Below are the code and all the weights of a small trained network. Each question names an input and a class and asks about switching units off, where a switched-off unit gives its printed mean instead of its output.

import numpy as np


def w(rows, s, z=0):
    codes = np.array(rows[::2]) - 128.0
    scale = np.full(codes.shape[1], s)
    scale[-1] = z or s
    return codes * scale


def f(y):
    return np.maximum(y, 0)


def log_softmax(a):
    a = a - a.max(-1, keepdims=True)
    return a - np.log(np.exp(a).sum(-1, keepdims=True))


def net(x, mask):
    res = np.array(x, float).reshape(1, 7) / 4 @ E
    y = f(res @ A[0][:, :-1].T + A[0][:, -1])
    res = res + np.where(mask, y, B[0][:, -1]) @ B[0][:, :-1]
    return log_softmax(res[-1] @ U[:, :-1].T + U[:, -1])


A, B = {}, {}
E = w([
[174,245,133,142,47,87],'x0',
[124,126,136,128,127,121],'x1',
[136,131,113,130,129,140],'x2',
[9,170,124,105,85,205],'x3',
[119,124,148,126,128,111],'x4',
[187,132,228,56,118,211],'x5',
[141,62,188,241,60,171],'x6',
],0.011)
A[0] = w([
[107,76,124,97,181,126,133],'N1',
[172,104,166,53,91,174,40],'N2',
[9,173,151,113,88,147,47],'N3',
[155,142,155,169,168,77,8],'N4',
[106,72,127,168,66,97,133],'N5',
[176,101,166,207,129,154,166],'N6',
[185,115,197,58,122,184,53],'N7',
[61,175,82,49,154,145,152],'N8',
[82,117,32,199,145,36,99],'N9',
[124,154,85,50,168,76,89],'N10',
[171,254,133,143,39,86,119],'N11',
[102,112,51,159,137,73,25],'N12',
[115,190,116,9,207,84,153],'N13',
[78,66,130,129,206,139,106],'N14',
[206,111,166,90,140,130,66],'N15',
[112,63,130,147,182,179,35],'N16',
[83,116,168,227,66,223,94],'N17',
[36,169,155,94,87,172,6],'N18',
[104,83,113,212,69,125,62],'N19',
[238,106,131,135,185,48,63],'N20',
[133,188,120,164,96,101,117],'N21',
[127,157,109,116,103,192,93],'N22',
[87,51,100,139,206,180,103],'N23',
],0.013,0.0027)
B[0] = w([
[184,166,200,193,167,101,182],'N1',
[82,166,165,57,71,121,191],'N2',
[85,112,55,176,166,147,216],'N3',
[103,108,119,117,163,147,162],'N4',
[150,117,157,84,87,128,182],'N5',
[190,96,114,111,76,109,194],'N6',
[68,190,133,46,101,143,208],'N7',
[152,40,109,175,65,83,229],'N8',
[73,188,123,31,85,196,248],'N9',
[179,79,182,102,54,84,211],'N10',
[207,168,183,185,254,108,249],'N11',
[95,174,119,58,78,115,200],'N12',
[187,80,144,133,58,89,252],'N13',
[175,189,150,109,238,94,199],'N14',
[47,131,108,89,142,195,180],'N15',
[148,155,164,179,164,62,182],'N16',
[187,63,112,146,62,85,227],'N17',
[69,92,69,137,188,182,210],'N18',
[134,113,117,101,71,96,197],'N19',
[35,16,37,228,164,206,216],'N20',
[142,195,181,144,188,144,181],'N21',
[59,102,163,122,169,148,169],'N22',
[116,177,171,157,201,101,211],'N23',
],0.0091,0.017)
U = w([
[241,59,150,135,39,95,127],'0',
[211,246,188,185,219,114,71],'1',
[76,69,54,186,158,183,254],'2',
[93,242,144,26,72,159,70],'3',
],0.012,0.002)

Each question gives the input, the list of numbers given to net, and the class t.
The units are the neurons (one row each of A and B). Each row of codes is followed by its name. A weight is (code - 128) times the scale printed after its matrix; where a second scale follows, it is the last column's (A, B and U).
mask holds one flag per neuron, in row order. A switched-off neuron (its flag False) gives its mean, the last column of its row in B, instead of its output. The means were averaged over made-up inputs and are rounded, as every weight is.
A unit's drop is (log p(t) with every unit on - log p(t) with that unit switched off) / (log p(t) with every unit on - log p(t) with every unit switched off).
unit that matters most: the unit with the biggest drop
top k neurons: the k neurons with the biggest drops, biggest first
drop when u is switched off: that unit's drop, to one decimal
input [-3,-6,3,2,-7,-8,8], class 0: unit that matters most : N17
input [7,-1,-6,6,-3,-2,-6], class 1: top 2 neurons : (N11 N21)
input [8,-2,2,7,-8,2,3], class 1: top 2 neurons : (N11 N20)
input [-1,-8,-7,8,-5,8,5], class 2: top 2 neurons : (N18 N3)
input [-4,6,-4,-7,-5,6,6], class 2: top 2 neurons : (N20 N15)
input [5,-2,-8,-3,8,-6,-5], class 3: top 3 neurons : (N9 N12 N17)
input [-1,6,-8,1,-1,4,-5], class 0: top 2 neurons : (N13 N9)
input [-4,5,-8,2,8,-5,-4], class 3: top 2 neurons : (N9 N11)
input [-5,0,-8,4,7,-4,-6], class 0: top 4 neurons : (N8 N13 N11 N10)
input [2,-2,-3,0,8,1,-1], class 1: top 3 neurons : (N17 N9 N8)
input [0,-5,-5,-7,-7,5,-8], class 0: top 2 neurons : (N13 N10)
input [-8,-2,7,-2,0,8,2], class 1: top 2 neurons : (N16 N9)
input [-7,5,6,-2,6,2,-8], class 0: top 4 neurons : (N13 N10 N8 N11)
input [-8,-5,6,1,7,-8,-8], class 0: unit that matters most : N8
input [1,0,-1,-4,-8,7,-5], class 3: top 2 neurons : (N7 N15)
input [-3,2,6,1,-3,-4,2], class 3: top 2 neurons : (N11 N9)
input [5,-3,4,-5,-7,-7,-1], class 3: top 2 neurons : (N9 N12)
input [-3,-7,4,-1,2,-8,-7], class 3: drop when N12 is switched off : 1.2
input [7,-7,5,-8,7,0,1], class 2: drop when N20 is switched off : 1.9
input [-3,-4,-8,4,7,5,-7], class 0: drop when N13 is switched off : 0.1
input [-3,4,3,5,0,-8,5], class 3: drop when N14 is switched off : 0.0
input [6,1,-1,6,3,4,5], class 1: unit that matters most : N11
